Below are the code and all the weights of a small trained network. Each question names an input and a class and asks about switching units off, where a switched-off unit gives its printed mean instead of its output.

import numpy as np


def w(rows, s, z=0):
    codes = np.array(rows[::2]) - 128.0
    scale = np.full(codes.shape[1], s)
    scale[-1] = z or s
    return codes * scale


def f(y):
    return np.maximum(y, 0)


def log_softmax(a):
    a = a - a.max(-1, keepdims=True)
    return a - np.log(np.exp(a).sum(-1, keepdims=True))


def net(x, mask):
    res = np.array(x, float).reshape(1, 8) / 4 @ E
    y = f(res @ A[0][:, :-1].T + A[0][:, -1])
    res = res + np.where(mask, y, B[0][:, -1]) @ B[0][:, :-1]
    return log_softmax(res[-1] @ U[:, :-1].T + U[:, -1])


A, B = {}, {}
E = w([
[145,113,68,254,153,118],'x0',
[209,82,49,97,45,185],'x1',
[166,95,114,106,227,177],'x2',
[182,164,133,173,110,160],'x3',
[106,170,135,134,72,201],'x4',
[139,104,230,149,150,188],'x5',
[180,138,194,121,93,61],'x6',
[77,57,125,191,21,207],'x7',
],0.0085)
A[0] = w([
[150,111,98,139,168,91,254],'neuron 1',
[88,83,189,121,164,184,119],'neuron 2',
[138,154,132,154,142,119,53],'neuron 3',
[200,118,127,171,100,173,162],'neuron 4',
[134,81,138,110,101,119,152],'neuron 5',
[111,156,70,122,215,86,88],'neuron 6',
[133,137,186,152,186,78,23],'neuron 7',
[135,110,148,148,152,54,129],'neuron 8',
[115,146,156,142,153,112,136],'neuron 9',
[132,139,124,126,70,126,206],'neuron 10',
[137,116,109,130,152,138,56],'neuron 11',
[125,135,134,177,115,117,131],'neuron 12',
[95,116,138,134,140,142,115],'neuron 13',
[129,127,84,118,161,87,62],'neuron 14',
[94,193,154,104,94,140,95],'neuron 15',
[127,145,182,129,119,109,108],'neuron 16',
[109,130,123,98,122,150,113],'neuron 17',
[51,144,101,251,96,124,56],'neuron 18',
[175,139,122,166,138,167,105],'neuron 19',
],0.017,0.0028)
B[0] = w([
[133,98,120,101,118,78,207],'neuron 1',
[93,62,126,191,147,199,215],'neuron 2',
[157,134,142,142,133,123,152],'neuron 3',
[186,178,37,111,169,171,214],'neuron 4',
[123,99,112,94,82,106,169],'neuron 5',
[104,76,119,138,210,40,243],'neuron 6',
[212,105,234,120,114,147,227],'neuron 7',
[201,95,172,91,83,131,204],'neuron 8',
[143,121,190,134,146,122,183],'neuron 9',
[95,154,108,68,97,139,184],'neuron 10',
[122,123,116,148,144,104,153],'neuron 11',
[133,164,143,154,103,120,170],'neuron 12',
[118,114,158,150,125,148,160],'neuron 13',
[86,74,121,133,134,77,188],'neuron 14',
[67,190,145,75,171,142,188],'neuron 15',
[131,168,188,128,165,136,179],'neuron 16',
[111,95,98,115,116,154,159],'neuron 17',
[102,170,122,252,10,100,252],'neuron 18',
[189,138,109,175,142,160,182],'neuron 19',
],0.022,0.013)
U = w([
[152,48,79,143,188,62,251],'0',
[127,112,66,73,93,206,52],'1',
[202,103,176,119,150,140,67],'2',
[233,136,36,161,185,154,43],'3',
[92,27,112,182,174,254,82],'4',
[144,156,107,193,75,113,218],'5',
[106,165,144,76,137,157,94],'6',
[189,98,60,66,90,84,105],'7',
],0.0095,0.002)

Each question gives the input, the list of numbers given to net, and the class t.
The units are the neurons (one row each of A and B). Each row of codes is followed by its name. A weight is (code - 128) times the scale printed after its matrix; where a second scale follows, it is the last column's (A, B and U).
mask holds one flag per neuron, in row order. A switched-off neuron (its flag False) gives its mean, the last column of its row in B, instead of its output. The means were averaged over made-up inputs and are rounded, as every weight is.
A unit's drop is (log p(t) with every unit on - log p(t) with that unit switched off) / (log p(t) with every unit on - log p(t) with every unit switched off).
The circuit of an input: a set's keep is (log p(t) with only the set's units on - log p(t) with every unit switched off) / (log p(t) with every unit on - log p(t) with every unit switched off). Starting from the 12 units with the biggest drops (on a tie, the unit counted first), units are removed one at a time, each time the one whose removal leaves the highest keep (on an exact tie, the one counted first), for as long as the keep stays at least 0.8.
units of the circuit, in order: the units of the circuit, biggest drop first
k most important neurons: the k neurons with the biggest drops, biggest first
drop when u is switched off: that unit's drop, to one decimal
input [-4,6,-4,7,7,-1,3,7], class 1: most important neuron -> neuron 10
input [-5,6,3,5,1,-7,-8,6], class 1: units of the circuit, in order -> neuron 10; neuron 6
input [-7,-7,5,-3,-5,-8,7,-3], class 2: 2 most important neurons -> neuron 7; neuron 8
input [1,8,-3,1,1,-4,2,-4], class 7: units of the circuit, in order -> neuron 2; neuron 10
input [8,3,6,2,-4,-3,-8,4], class 3: 3 most important neurons -> neuron 4; neuron 19; neuron 6
input [-3,1,-2,-2,2,4,5,7], class 1: 3 most important neurons -> neuron 10; neuron 6; neuron 5
input [-6,4,-3,6,-8,-2,8,7], class 7: 3 most important neurons -> neuron 2; neuron 5; neuron 15
input [-3,7,-1,5,-5,4,-8,6], class 3: 2 most important neurons -> neuron 4; neuron 19
input [7,0,8,-1,-3,3,8,3], class 3: 2 most important neurons -> neuron 4; neuron 19
input [8,6,-3,-3,3,-8,6,-7], class 0: 2 most important neurons -> neuron 6; neuron 14
input [0,0,-3,-8,1,-3,8,-8], class 2: 3 most important neurons -> neuron 7; neuron 8; neuron 16
input [-8,-3,-6,5,-5,-5,1,8], class 6: 2 most important neurons -> neuron 15; neuron 10
input [-8,2,8,7,0,-4,-4,-2], class 0: 2 most important neurons -> neuron 4; neuron 2
input [1,-3,-6,-4,8,5,4,-2], class 6: most important neuron -> neuron 15
input [7,-6,8,0,-3,0,0,8], class 5: drop when neuron 18 is switched off -> 3.1
input [8,0,2,-6,-4,-2,-7,6], class 5: drop when neuron 18 is switched off -> 2.3
input [1,-8,-6,-3,1,-1,8,1], class 2: drop when neuron 7 is switched off -> 0.5
input [-4,-1,1,7,7,-8,3,-7], class 6: 2 most important neurons -> neuron 15; neuron 2
